[-525  251   79 -219  376  244   44 -186  310  227 -217  209  185 -269
 -103  105  417 -115  122  118  156  -49 -166 -351   43 -128   78   83
  -15  142 -164  233  -16  -98  203  215 -383]
8
[-392   56 -163 -124  111 -326  130   -8  239  159  200  -75  514  -38
  249  -38  186   25  -12  322 -324   23   66  111 -174   58  319 -283
  198 -104   67   48 -135   38 -187  478  -77]
4
[ -60  210  -28 -250 -203   77  258   47  474  199 -153   18 -100 -386
 -331   69  154   51 -203   72   68 -261 -214 -513  103  147 -421 -189
  122  -11  -79 -114   63 -706 -222  -73 -271]
5
[ 225  274 -130  210  112    3  107  -77 -109 -492  -47  250 -282  213
  160 -151  -64  243  101 -103  141 -155   91  686  332 -525  230  123
 -512 -193  187    3 -493  514  -37  247  -50]
0
[ 464 -106   49  404   27 -115  -28    9  210  526 -217  -58  213   46
   97  274  131    3   26  100 -335 -176  -16  -75 -137  -16 -241 -200
  329 -278   26  365  -21 -496  -59  350  238]
3
[ 236   19   59  278 -174 -300 -269    9  195 -282 -144  -95   56  234
   37  328  -75  196   52  -42 -291  -94  128  241 -188  -51  -81  -64
  185  -56  375  190 -119  144 -384  170  403]
8
[ -83  171  234  171  162  357   95   38  187  324 -191 -197  328 -197
 -390 -227  159   38  231  143 -255 -202  -15 -269 -154  161 -210  -90
  165 -254 -137  116  -55 -437  -62   62   44]
6
[  80 -177    1    1  216  306 -497 -254 -274 -131 -149   11   73  253
 -207 -142 -182   30  339  400 -221  322   91  -43 -104   94 -229  186
  -44   86  -13  175  303   56  222 -182  211]
5
[-260  347   43   72   82  -25  179  133  274   71 -220   55 -196  -17
  -11  105  208 -195  135 -152  199    9  -77 -318  166  -32 -211 -119
 -105   28 -110  154 -149 -226  305   63 -273]
8
[-368  -24  -83  126   24  -50   97 -150 -102  448  -31 -179   82 -121
  -73 -138   62  256  122  251    1 -116   45  -51 -129  232    6  -43
  163  155 -149  306 -107 -247 -227  163   24]
6
[ -16 -126 -139   71  109  268 -165 -258   15  136  -84  261  263 -174
 -199   70   31  211   62  -15 -157  -72  335  132   45 -118   90  128
   53  244 -140  337  -67  157 -223  204  174]
4
[-155 -100  -32  153   77 -101  274  144 -183  188  -46   71 -139   36
  115 -134 -105  -58   19 -372 -203  -94   91 -115 -276  105  139  209
  112  -59 -126  212   -3 -227 -129    4  215]
6
[-208 -238   89   77 -150  -85  283  153   71  121   16   72   51 -307
  243  365  -49  333  -59 -159  432   52  225  467   93 -180  295   49
 -120   67 -329  176 -235  264 -116  527 -196]
7
[-160 -212 -102 -115   98  -70  -13   21  123   36  226   99  615 -198
  -60  -74  142   92   74  204 -302 -150   47  142 -330   17  284  -52
   93  -96 -196  170  -59   79 -160  185  134]
1
[-225  194 -184 -142  103  -65 -366  259  109 -152   23  108  197   60
   40 -162  154  111  211   47 -181  252    7    9 -169  -82   19   96
  184 -159  359  232  157 -144   54  460  -79]
7
[-533  166 -291 -297  374  247  133 -362 -440  -43   55  273  311 -167
  -19 -894  184  358   11  369   23  -33 -112  442   15  -73  212   47
 -431 -305 -157  299 -240 -367 -187  326 -346]
7
[ 259 -157  -54  -46 -108  163 -633  -28  291 -181  -19  -32   43 -193
 -420  180  190  164  193  315   36  167 -146 -118   11  108 -379   34
  144  233  -49 -194  237   43  267 -410  216]
10
[   2    7 -163 -160  133 -215 -161 -181  701  316  -97   60  476 -291
 -170  295  327  100  171   -5 -187 -202   52 -127   16 -336   98  -24
  145 -314 -141  393 -162 -489  -96  494  -78]
1
[ 271    9  257  277  -98  245 -213   21   74  -84 -159   42   56  382
 -279  199   -2    5  -55  -80 -268 -118  125   98 -134   86 -417   69
   82  -36  214  260  379 -361 -226  119  317]
6
[  68   93 -201 -243 -154 -254   12 -114  704  399 -121    5  310 -234
  -85  320  383  458 -230  155 -121 -491   68   95   42    0 -242 -571
  208 -272  -33  297  -87 -646 -201  450   33]
2
[-112  290  375   68   -3  -85  138  130   73  448 -161 -257 -124  -77
 -195   72   69 -325  116 -130  125  -58  -81 -444   92  151  -43 -304
  408 -212  -70  164 -108 -189   29   40 -244]
5
[ 257  -77   59  261 -266 -242 -233   26  159  154   11   92  121  -31
   76  412  -17   14  132  -60 -216 -342   45  162 -259  103 -115  -13
   82 -215    8  264  235 -420 -450  281  185]
7
[-708   42   71   36  306 -201  289   -6   13  489  281  -70  112 -183
 -122  -50  -86 -222  237  118 -105  -18  192  -27  -33   68  224  -61
  161   30 -214   35  -76  136  316  237 -263]
2
[ 209  125  187  340  -80  171   95  -27  216 -188 -150    3   -4  105
  149   98   81 -232 -159 -331   34  141   10   -7  279 -169 -248 -112
  -52  196   79  -48 -275  140   84   41    9]
8
[-191  273   22  -64  133  405  384  -63   29  139  -22  139   81 -136
  -59 -170   89   65  180  289  244   95 -114 -152  118 -147   43  101
 -243 -162 -211  151  -49 -401   20  250 -508]
6
[  98 -217   34   53   16  103 -232  -50  -25 -260   14  201  181  -26
   -6  -74  108  317   78   20 -128 -196  -51  598  -55 -104   87  -85
 -362  -89 -278  131  -30   41   90  166  299]
7
[-677   69 -232 -337   64  -60  260  -97 -187  132   92   -4 -103  -39
 -181 -572 -116 -145  148  -37 -246  383   48 -470  -92  121  109  -46
  250  267 -150  356  -45 -137   34  -46  -49]
9
[-279 -263   58  156 -110  -21 -280 -103  573   40  -10  -72  695   -3
  101  137  393  170  -95   78 -376  306  212  372  -66 -135 -214 -166
  360  220  147  414   17   47 -164  642  170]
10
[-376   25    2  -72  431  -38  -14 -118 -211  326 -227   -5  121  160
   65 -298   82 -263  117 -176  -34  338   80 -139   25  -27  225 -224
  200   61 -115  682 -313  228  340  213   11]
1
[  61  275 -261 -271  148   96  -10 -178   83  -55 -120  -27    6   96
 -228  -77  191  182   52  169 -113 -301 -229  -38 -166 -107 -238  119
  -28 -210  218   92  204 -406 -255  191  182]
2
[-268   63 -225 -135   54   66  108   66   91  224  173  -46 -133 -291
  -91 -414  154  304   77   13  -23  -61   -3   99   36 -168   19    7
   53  106  -65   67 -141   50  170  343   -8]
0
[  85  103  285  602 -153  111  250  -13   56 -129  -76 -171  -21   19
  239   38 -143  -65   88  246  180  128   18  342  218  165 -125  -19
 -351 -368    1 -265 -322   62  119  -93 -269]
3
[ 397  240    9  124  -22  179  -77   49  234  142 -204 -235   12    7
 -285  129   94  222  213  566   37  -79  -72 -236   46   33 -645   19
 -132 -156  109 -126  199 -615  -98   65 -219]
0
[-126  -85  112  168   57 -149   88  -26  394  406  -24 -134  328 -322
  -31  257  137  125  -49    4  -91 -324   55   71 -172  139  137 -175
  102 -157 -138   80  -82 -102  -24  357   49]
9
[ 308 -181 -107  320 -175   47  -20 -174  459  175 -141 -288  250 -263
 -140  249  277  580 -266  563   34  105  163  227   78   95 -346 -186
  368  225  216  -66 -330   59 -160  150   73]
4
[-194  246  -40   69  434  140  221 -367 -216 -125 -158  102  175 -189
   11 -308   70  277  255  657   49  171  -41  300  -17   -3  217  150
 -196 -390 -146  102 -371 -124  -78  247 -241]
8
[ 118  139 -239    3   98  -39   38  -16  441   17  -34   16  207   34
 -247   14  296  435  166  206 -307 -380  -98   39 -281  -63 -275 -111
 -275 -184  -63  178   97 -445  -46  188  182]
10
[-124  184 -197 -231 -141  154 -285   95    8 -191   63   59  182  -49
 -111 -362  181  -36   77  431   49   68 -253 -131   36  297 -277 -172
  -80 -132   54  -41   91 -357  112 -278 -154]
1
[  37 -244  -60   90  114   -9 -140   99  116   53 -121 -110  351    6
 -278   42   -1  173   98   20 -378  213  169 -123 -106  -47  -94   26
  359   78  -69  211  -12  -92   13  238  403]
3
[ -48   80   50  -21 -211   83  -48   27  618  356 -238 -164  456 -184
  122  519  296  215 -209   93  134   20 -104  -26  168 -212  -92 -172
  345 -193  308  319  -28 -397 -266  801 -149]
4
[  74  -28  497  215   86  277   31  -97  119   79 -122  -72  334    2
  -86  296  229   48   63  243  -77 -384   56    1 -265  360   33  -58
 -259   59 -325  -78  267  134  -90 -197  -11]
0
[-118  -35 -197 -144   29 -141 -219 -296  472  276  -97  -85  449 -207
 -174  295  213  147   -1  324 -155  -10  129  -60   80  -41  -85   -4
  461   63    5   82  109 -291 -320  442  105]
10
[-145 -117  -31   62  257 -262  128   22 -234  357  -34 -187  275   34
   98 -158   33  119  -75 -172 -198   65  126  197 -239  -68   58  -61
  314 -270  -54  439 -174 -277 -223  644  282]
8
[ 150  210 -273  173   -6  165  234   54  122   18  -12  212  174   12
 -132  400  124  444   97 -223  131 -339  116  213   63 -304 -185  221
 -254  -62  -79  242 -141  -84 -333  411  173]
10
[-212  -81   -7  233   77  -76  316 -225   94  203 -116  -61  187  -60
 -262   21  -33  593   45  491 -225 -231  120  414    6 -144  -41   22
 -150 -135  -80  307 -202 -443 -249  498    2]
9
[-122  -46 -458 -105   74 -106  365   98 -212   68  -64  144 -382  -70
  -96 -703  -24  296  -14   -1 -320   -2    4   41  -11 -187 -296  106
  -66    3 -104  155 -255 -514  -99   26  131]
3
[ 109 -183 -125   21 -132 -237    0  -39  -53 -122   50   81  223 -298
  232 -221   -9  540 -158  354  -78 -294   41  578 -270   18  466 -115
   75 -189  128    7 -267  195 -544  215   17]
7
[-278  103  -44    1 -179 -567  -32  103  114  141  180 -119 -181  142
 -101   71  -88  119  250  166 -194 -278   92  171   -2  -27  -45  -22
 -126 -220  -46  122  236 -604 -232  392 -104]
0
[-198  -35 -180  -46  259  -30  269 -201 -314  -30  264  177 -187  322
 -132 -175  186  365 -137  -42 -211 -271   -9  344 -285  -89   27  227
 -107  114   67  186  -90  250   11  -50  261]
5
[ -25  125  123  381  -77   78  -57  -81  195 -137  -23   60  164   -6
  -95   87    7 -224  124 -133 -102 -204   15   46   32   60   87   37
  -35 -167   83   37  -81   84   13  -36   52]
9
[ -90   -2  -27   16   73  276 -191  -90 -115   43  -77  221  389   13
  -70  -85  254   15 -119   27    9  -48 -158  109  -28   71  -50   37
   29  -70   18  462  101 -308  -82  247   75]
1
[-150    2  298  159  248  126   18  -50 -199 -379   23  103  142  207
  -60 -243  -30  -48   24   87  -61  220  243  338   43  133  385 -204
  -72  161 -140  -51 -294  731  206 -201   16]
6
[-233   46 -238  117   68    4  498  -86  150  469   59   47  155 -351
 -190   26  195  288 -136    5   26 -231  116  -27  -69  204 -258   98
   72 -172 -286  144 -115 -713 -141  328  -80]
7
[ -62   54 -114  -96  108  -90 -288  154  221   37 -213  -46  -37  -30
 -155  117  113 -176  195  128 -141  110  -72 -419 -103  163 -191  -87
  198  173   69  -22  113   -9  160 -192  100]
4
[ 363 -238  198   49   18  -54  -18 -150  369   -7 -122 -166  193   45
 -308  659   59  478 -108  548 -128 -149   41  277 -118  -18 -214  -31
   46  -65   26 -174   60  -11  -53   68  249]
9
[-286 -105  -28 -175  332   38  380   86  -56  361 -244   99   12  -59
 -128 -226   71   21  112 -272 -299   29   59 -363 -381    2   98   61
  180  -40 -393  573   54 -469  -57  224  196]
6
[-101 -159  125  215  145 -122  278  -37 -276   33 -168 -132  150   19
    6 -262 -202   92  301  293 -406  229   25  -59 -293   82  223   11
  104  -16 -258  285 -100 -231 -232  144  110]
7
[ 164  192  212  242   10  424   91 -172  250  -98 -332   77  174   98
 -207   52  192  228 -156   37  -54 -348  -14  238   60 -133 -219   -6
 -165 -156  216  262   86 -289 -176  273   -4]
2
[  62  103  206  304  133  -60  524 -267  233  300 -246 -194  194  -51
 -116  436   82   31  -66  244  -37 -262  -18  113  -50   55  -70 -120
    9 -274 -104  105 -287 -210 -403  284   10]
4
[ -94  -30  190  223  319  233  498 -188   82  271 -324  174   89  -88
 -111 -185  -15  104 -110   22  -74   11    2  -50    7 -182  106  -52
 -151 -121 -135  477 -221 -370  144  275 -338]
7
[-347  -65 -158 -303  -35 -140   48 -130  342  290  -44   44 -133 -196
  -86  109   61 -171    0 -335   56  328  -35 -271   36  -81  -62    1
  252   57 -168  557   -1 -347  129  350   10]
1
[ -93  310 -169  -40   56  243  211   75  285  159 -160   67 -118  -50
 -464   -3  158  331  106   74  -48 -340 -162 -122   63 -190 -426 -131
  -90   32   47  329   41 -482  123  320   53]
2
[ 149  550 -458 -118   79  -40  351 -105  147  133  -92   58  -19 -171
  -56   48  176  198  -54   -1  269 -345  -74 -141  225 -133  -87   -1
  -38 -334  128  -79 -415 -306 -326  251 -153]
9
[ -12  330   -7  -55   57  325  -19   37  -69 -326    9  131 -109 -187
   49   16  -42  -29  423  165  411  266 -160   17  303 -235  140  222
 -322 -114  -97 -209 -122  229  240  -19 -371]
2
[-517 -115   15 -101  145 -236  298 -166  119  235   20  -44  -89 -259
 -301  100 -114  162  312   80 -383  -33  107  -65 -191   -9   95   90
  186  185 -406  218 -108  -61 -206  265  223]
5
[-468  -42 -382 -513  173  -22   18 -405  304  113  -47  146  239 -490
 -379 -308  225   83   61  311  -62 -380 -254 -158  -40  -20  -57  -62
 -175  -21 -434  118   55 -596 -268  163  -92]
5
[-278  110 -582 -173  -55  121  633  212 -244  -95   88  227 -455 -141
 -201 -899 -100  435 -282  -82   70 -489   -7  277   31 -262  -46  222
 -297  -16   91  -25 -170 -217 -232  160  -13]
3
[-129 -124   78 -227  279 -122 -209 -145   86   41   23  -25   67  -65
 -183 -348  206   48  296  171 -406    9 -239  -69 -285    1   57 -109
 -151 -131 -340  113   31 -398  145 -159   93]
6
[ -28  -37  115  118 -121 -128 -364   70  429  224  -69  -13  603  -31
  -36  697  167   -2   98   67 -124 -381  -15  -22  -97  152 -192 -201
   85 -146  -79  216  305 -394 -269  492  146]
5
[ -10   76 -251   57  142   -2  456   11   18  282  -66  103 -160 -424
 -336 -106   39  277    3  355  282 -271 -169  -66  116   73 -146  -62
 -153 -161 -288   -4 -470 -342  170 -206 -224]
1
[  41  299  104  -13  183  214  125   37 -157 -113 -211   16  -15  222
 -337  -32  -43 -129  238   86 -173 -213 -221 -401 -110  151 -270  237
 -322 -169 -158 -143  375 -580 -163 -322   54]
10
[-175  -58 -208  -29 -100  194 -121 -161  111  123  -35   70   43   51
 -431  -64  204  404  -17    0  -69 -322   24  -81   42   -8 -271   18
 -175  313 -130  355  163 -386   81  -19  176]
9
[ 382  218  -79 -116    2  476  -74   89   69  -20 -312  -41   89  -39
 -347 -145  105  456  248  581   36 -109 -172 -307 -124  -47 -276  138
 -112 -168   37   59  377 -552 -133  -17  -88]
10
[-214   -7 -437 -309   45   60   -6  164   10  343   12  193  133    7
 -333 -519  219  139 -251 -225 -151 -374   74 -284 -149  -69 -125 -156
  375   76  118  491  104 -475 -133  161  124]
6
[-208 -145  229  255 -158 -106  291   82  367  -76   24 -277  147  119
 -112   99 -153   27  -17  -65 -357  183  364  217   19 -180 -239   57
  198   39   96   -8  -87   36 -217  423   75]
5
[  92   75  335  395   71  165 -193 -180  359   -1 -287 -178  402 -107
 -164  446  126  -46  445  419 -235 -209  -68 -103 -156  265  -88  -41
   73 -167 -155  -26    9   42  -64  -24  198]
5
[ -72  146   30  290  154  513  355 -167  120 -125 -101  131  -77   -9
 -355  130    9  485  -43  415  207 -384   94  545   64 -191 -181  244
 -303  185  179  -77 -220  451 -102  213    9]
6
[-424 -150  123  -63  401  223  122   52 -418   57 -103   57   26    3
 -332 -387 -135 -190  239 -192 -181  183   79 -116 -145   31  154   31
 -113  143 -403  297  -86  261  225 -183  169]
4
